Below is a small trained network, with its code and all its weights. Each question gives an input and a class and asks what happens when units are switched off, that is, made to give their printed mean instead of their output.

import numpy as np


def w(rows, s, z=0):
    codes = np.array(rows[::2]) - 128.0
    scale = np.full(codes.shape[1], s)
    scale[-1] = z or s
    return codes * scale


def f(y):
    return y / 2 * (1 + np.tanh(0.7978845608 * (y + 0.044715 * y**3)))


def log_softmax(a):
    a = a - a.max(-1, keepdims=True)
    return a - np.log(np.exp(a).sum(-1, keepdims=True))


def net(x, mask):
    res = np.array(x, float).reshape(1, 8) / 4 @ E
    y = f(res @ A[0][:, :-1].T + A[0][:, -1])
    res = res + np.where(mask, y, B[0][:, -1]) @ B[0][:, :-1]
    return log_softmax(res[-1] @ U[:, :-1].T + U[:, -1])


A, B = {}, {}
E = w([
[108,77,18,45,32,44,207,34,134,180,88],'x0',
[193,54,85,16,84,91,210,140,218,174,203],'x1',
[170,176,245,128,79,94,138,60,12,157,41],'x2',
[185,138,181,173,145,177,147,103,82,226,197],'x3',
[170,51,164,177,44,172,146,37,255,116,125],'x4',
[172,108,149,194,180,144,190,110,117,190,114],'x5',
[105,123,113,153,39,172,161,80,129,164,68],'x6',
[76,141,166,229,93,144,10,158,116,204,41],'x7',
],0.0066)
A[0] = w([
[136,86,43,78,105,120,228,116,149,255,145,252],'neuron 0',
[207,120,135,189,141,155,145,130,154,188,47,254],'neuron 1',
[72,136,69,100,65,55,160,112,219,100,141,42],'neuron 2',
[163,173,81,186,75,132,138,130,105,178,90,151],'neuron 3',
[116,51,83,133,246,185,58,206,166,132,155,252],'neuron 4',
[178,156,130,105,188,120,34,243,90,62,132,248],'neuron 5',
],0.0067,0.0042)
B[0] = w([
[108,176,82,17,198,176,3,176,133,80,120,251],'neuron 0',
[76,159,154,183,170,160,23,147,161,116,105,188],'neuron 1',
[128,89,78,71,93,164,159,131,101,24,80,198],'neuron 2',
[100,58,187,172,213,110,103,122,49,137,91,155],'neuron 3',
[97,81,154,95,170,71,88,249,159,71,110,233],'neuron 4',
[14,28,190,134,208,54,59,83,81,40,74,236],'neuron 5',
],0.0073,0.011)
U = w([
[164,71,168,255,123,182,105,112,221,167,201,46],'0',
[39,99,125,132,179,50,47,165,113,66,97,254],'1',
[175,77,87,27,32,86,220,136,220,48,183,183],'2',
[186,168,98,69,220,146,210,215,96,127,250,24],'3',
[145,168,195,189,121,125,102,91,36,207,69,117],'4',
[180,142,72,230,63,147,220,112,122,188,229,1],'5',
[246,94,79,223,96,146,230,151,63,178,228,1],'6',
],0.0066,0.0042)

Each question gives the input, the list of numbers given to net, and the class t.
The units are the neurons (one row each of A and B). Each row of codes is followed by its name. A weight is (code - 128) times the scale printed after its matrix; where a second scale follows, it is the last column's (A, B and U).
mask holds one flag per neuron, in row order. A switched-off neuron (its flag False) gives its mean, the last column of its row in B, instead of its output. The means were averaged over made-up inputs and are rounded, as every weight is.
A unit's drop is (log p(t) with every unit on - log p(t) with that unit switched off) / (log p(t) with every unit on - log p(t) with every unit switched off).
The circuit of an input: a set's keep is (log p(t) with only the set's units on - log p(t) with every unit switched off) / (log p(t) with every unit on - log p(t) with every unit switched off). Starting from all 6 units, units are removed one at a time, each time the one whose removal leaves the highest keep (on an exact tie, the one counted first), for as long as the keep stays at least 0.8.
units of the circuit, in order: the units of the circuit, biggest drop first
most important unit: the unit with the biggest drop
top k neurons: the k neurons with the biggest drops, biggest first
drop of u: that unit's drop, to one decimal
input [6,-5,6,-2,-4,-4,4,-6], class 2: units of the circuit, in order	neuron 5; neuron 1
input [6,1,5,2,-2,-8,2,3], class 4: units of the circuit, in order	neuron 5; neuron 4
input [-2,-2,5,5,-8,2,5,-1], class 4: units of the circuit, in order	neuron 4; neuron 0
input [4,-4,-6,-2,-3,3,2,-5], class 2: top 3 neurons	neuron 5; neuron 1; neuron 3
input [3,8,1,4,2,1,4,-5], class 3: most important unit	neuron 0
input [-4,7,6,-6,3,4,1,-3], class 2: top 3 neurons	neuron 5; neuron 3; neuron 4
input [-1,1,-3,5,5,5,7,-7], class 3: units of the circuit, in order	neuron 5; neuron 0
input [-3,-8,-4,5,7,-8,4,-1], class 0: units of the circuit, in order	neuron 0; neuron 5
input [4,-8,1,4,-4,5,-3,3], class 4: units of the circuit, in order	neuron 0; neuron 4
input [5,-4,-3,4,7,-7,7,5], class 4: units of the circuit, in order	neuron 4; neuron 5
input [3,-5,8,-4,-6,2,-1,1], class 4: units of the circuit, in order	neuron 4; neuron 0
input [2,6,-4,-5,7,1,1,4], class 2: top 2 neurons	neuron 5; neuron 2
input [1,-2,-4,7,7,0,8,-3], class 0: units of the circuit, in order	neuron 5; neuron 1
input [7,-3,-1,-3,-2,-4,8,-7], class 2: units of the circuit, in order	neuron 5
input [5,3,5,5,-1,4,-5,-5], class 3: top 2 neurons	neuron 5; neuron 0
input [8,-2,3,7,-3,-2,7,4], class 4: top 3 neurons	neuron 4; neuron 5; neuron 2
input [-5,3,5,-4,0,2,4,3], class 4: top 3 neurons	neuron 4; neuron 0; neuron 5
input [4,8,-6,-3,-6,-3,6,3], class 2: top 3 neurons	neuron 5; neuron 2; neuron 1
input [-2,3,4,2,-8,1,5,6], class 4: top 3 neurons	neuron 4; neuron 0; neuron 2
input [8,-6,-4,8,-4,8,6,-8], class 3: units of the circuit, in order	neuron 5
input [4,0,-2,0,-4,-6,3,-3], class 2: drop of neuron 2	0.1
input [7,-7,8,7,-8,2,-7,-2], class 4: drop of neuron 0	0.2
input [-3,6,-1,4,-5,-5,8,-6], class 3: drop of neuron 5	0.3
input [2,1,6,7,1,-1,3,4], class 4: drop of neuron 4	0.2
